Here is a tiny trained network, its code and every weight. The questions are about switching its units off for an input and a class, where a switched-off unit gives its printed mean instead of its output.

import numpy as np


def w(rows, s, z=0):
    codes = np.array(rows[::2]) - 128.0
    scale = np.full(codes.shape[1], s)
    scale[-1] = z or s
    return codes * scale


def norm(h):
    return h / np.sqrt((h * h).mean(-1, keepdims=True) + 1e-5)


def f(y):
    return np.maximum(y, 0)


def log_softmax(a):
    a = a - a.max(-1, keepdims=True)
    return a - np.log(np.exp(a).sum(-1, keepdims=True))


def net(x, mask):
    res = np.array(x, float).reshape(1, 4) / 4 @ E
    u = 0
    for l in range(4):
        y = f(norm(res) @ A[l][:, :-1].T + A[l][:, -1])
        res = res + np.where(mask[u : u + 7], y, B[l][:, -1]) @ B[l][:, :-1]
        u += 7
    return log_softmax(norm(res)[-1] @ U[:, :-1].T + U[:, -1])


A, B = {}, {}
E = w([
[250,137,137,79,107,157,94,99,146,125],'x0',
[130,124,147,146,144,121,133,115,159,136],'x1',
[106,176,184,85,139,104,22,180,140,66],'x2',
[91,207,67,138,155,158,161,64,178,121],'x3',
],0.011)
A[0] = w([
[116,159,128,118,108,191,189,96,146,150,81],'0.n1',
[185,121,131,112,50,140,164,108,154,152,3],'0.n2',
[199,128,167,113,113,215,126,139,135,125,80],'0.n3',
[200,59,112,110,143,215,85,76,159,58,153],'0.n4',
[150,82,170,115,189,133,182,121,127,190,125],'0.n5',
[161,96,129,143,2,87,168,154,136,125,21],'0.n6',
[155,54,102,149,134,72,129,96,78,169,67],'0.n7',
],0.0076,0.003)
B[0] = w([
[95,167,109,193,132,120,137,209,33,105,206],'0.n1',
[187,93,92,115,169,128,96,158,144,160,188],'0.n2',
[107,107,98,130,68,37,193,26,133,224,216],'0.n3',
[128,145,162,169,2,208,133,140,151,137,253],'0.n4',
[125,54,112,110,114,134,93,61,72,179,223],'0.n5',
[57,109,51,73,145,159,94,111,122,192,194],'0.n6',
[24,126,96,43,127,95,145,141,158,171,231],'0.n7',
],0.0086,0.0049)
A[1] = w([
[117,97,106,136,210,82,28,153,144,69,106],'1.n1',
[156,149,157,106,77,125,101,112,139,114,6],'1.n2',
[131,113,190,117,105,99,153,179,100,155,125],'1.n3',
[197,156,127,134,149,190,169,156,171,74,43],'1.n4',
[148,107,177,152,146,80,108,173,101,93,40],'1.n5',
[90,202,140,87,115,161,106,132,205,106,78],'1.n6',
[254,160,95,137,110,136,143,106,139,129,109],'1.n7',
],0.0097,0.0026)
B[1] = w([
[148,89,102,152,146,162,181,144,172,89,227],'1.n1',
[127,121,193,91,132,108,170,95,120,111,217],'1.n2',
[101,58,168,86,172,158,57,49,131,97,244],'1.n3',
[175,75,93,132,126,183,59,114,115,235,158],'1.n4',
[132,121,129,188,117,220,164,193,110,176,193],'1.n5',
[138,120,87,44,73,85,86,114,162,166,254],'1.n6',
[47,122,91,146,193,142,77,254,110,92,254],'1.n7',
],0.0098,0.0042)
A[2] = w([
[123,254,46,98,90,63,138,158,231,70,129],'2.n1',
[119,134,98,203,137,201,142,191,113,119,61],'2.n2',
[148,96,226,94,74,126,111,135,126,76,120],'2.n3',
[149,103,97,164,153,226,144,129,173,101,64],'2.n4',
[119,190,136,166,171,53,169,110,64,127,1],'2.n5',
[141,242,98,185,119,177,185,113,102,176,116],'2.n6',
[73,95,109,107,201,80,136,127,159,96,237],'2.n7',
],0.0092,0.0025)
B[2] = w([
[74,55,80,114,123,94,185,125,69,195,254],'2.n1',
[116,84,164,172,151,195,85,157,122,83,222],'2.n2',
[176,207,186,217,123,93,120,67,169,48,232],'2.n3',
[102,103,110,90,179,170,84,198,65,145,175],'2.n4',
[48,216,164,74,52,196,209,2,175,92,157],'2.n5',
[203,149,210,157,183,219,125,167,168,115,220],'2.n6',
[139,132,96,111,205,115,132,145,131,80,243],'2.n7',
],0.0091,0.006)
A[3] = w([
[100,255,139,206,166,165,199,158,156,135,36],'3.n1',
[167,138,101,59,71,97,107,106,97,212,47],'3.n2',
[79,102,125,87,177,147,203,83,46,151,158],'3.n3',
[175,142,101,146,147,153,148,125,144,185,41],'3.n4',
[88,76,146,102,166,130,102,107,129,115,89],'3.n5',
[71,84,97,131,181,19,128,101,74,145,2],'3.n6',
[61,142,115,96,183,115,54,135,182,71,185],'3.n7',
],0.0093,0.0027)
B[3] = w([
[216,131,166,73,142,125,134,69,113,84,180],'3.n1',
[158,114,54,199,1,226,152,88,192,200,200],'3.n2',
[147,192,140,49,138,46,116,130,189,69,255],'3.n3',
[102,137,124,238,115,154,93,144,132,88,148],'3.n4',
[140,177,82,186,188,134,138,151,149,154,189],'3.n5',
[24,156,118,89,135,68,189,202,102,107,219],'3.n6',
[187,129,106,174,98,147,117,155,33,217,193],'3.n7',
],0.0088,0.0093)
U = w([
[54,134,55,47,174,3,189,194,116,129,236],'0',
[156,92,127,207,203,212,100,228,80,101,168],'1',
[149,83,73,126,7,153,122,110,163,201,200],'2',
[193,149,252,134,85,62,62,92,150,54,15],'3',
[174,201,162,85,196,172,206,43,160,44,6],'4',
],0.014,0.0015)

Each question gives the input, the list of numbers given to net, and the class t.
The units are the neurons (one row each of A and B). Each row of codes is followed by its name. A weight is (code - 128) times the scale printed after its matrix; where a second scale follows, it is the last column's (A, B and U).
mask holds one flag per neuron, layer by layer. A switched-off neuron (its flag False) gives its mean, the last column of its row in B, instead of its output. The means were averaged over made-up inputs and are rounded, as every weight is.
A unit's drop is (log p(t) with every unit on - log p(t) with that unit switched off) / (log p(t) with every unit on - log p(t) with every unit switched off).
The circuit of an input: a set's keep is (log p(t) with only the set's units on - log p(t) with every unit switched off) / (log p(t) with every unit on - log p(t) with every unit switched off). Starting from the 12 units with the biggest drops (on a tie, the unit counted first), units are removed one at a time, each time the one whose removal leaves the highest keep (on an exact tie, the one counted first), for as long as the keep stays at least 0.8.
circuit, biggest first: the units of the circuit, biggest drop first
unit that matters most: the unit with the biggest drop
k most important neurons: the k neurons with the biggest drops, biggest first
drop when u is switched off: that unit's drop, to one decimal
input [2,3,2,5], class 2: unit that matters most : 1.n6
input [6,-2,1,-5], class 3: 3 most important neurons : [2.n3, 0.n4, 1.n2]
input [1,1,4,5], class 2: circuit, biggest first : [1.n6, 3.n2]
input [1,4,-4,1], class 1: 2 most important neurons : [1.n6, 0.n1]
input [0,2,-1,1], class 4: 4 most important neurons : [0.n1, 2.n5, 0.n4, 1.n7]
input [1,5,0,4], class 1: 4 most important neurons : [0.n7, 0.n1, 1.n4, 0.n6]
input [4,7,1,2], class 2: 2 most important neurons : [0.n4, 1.n5]
input [1,-7,3,4], class 2: circuit, biggest first : [3.n2, 1.n6]
input [1,2,0,-8], class 2: 3 most important neurons : [0.n6, 1.n7, 2.n1]
input [6,-3,1,-3], class 3: 2 most important neurons : [0.n4, 2.n3]
input [-8,4,5,0], class 1: 3 most important neurons : [0.n7, 1.n5, 0.n3]
input [3,6,3,8], class 2: 2 most important neurons : [1.n6, 1.n4]
input [3,-7,0,5], class 1: 2 most important neurons : [0.n7, 0.n1]
input [8,5,-1,5], class 1: circuit, biggest first : [1.n7]
input [-2,-1,0,5], class 4: 3 most important neurons : [0.n1, 2.n6, 0.n7]
input [4,-4,3,3], class 2: 2 most important neurons : [0.n4, 3.n2]
input [-1,-2,3,-2], class 1: drop when 0.n4 is switched off : 0.5
input [2,7,6,4], class 2: drop when 1.n6 is switched off : 0.1
input [1,2,-6,5], class 1: drop when 0.n3 is switched off : 0.2
input [0,8,-1,-4], class 0: unit that matters most : 3.n6
input [7,-8,3,4], class 2: drop when 0.n4 is switched off : 1.7
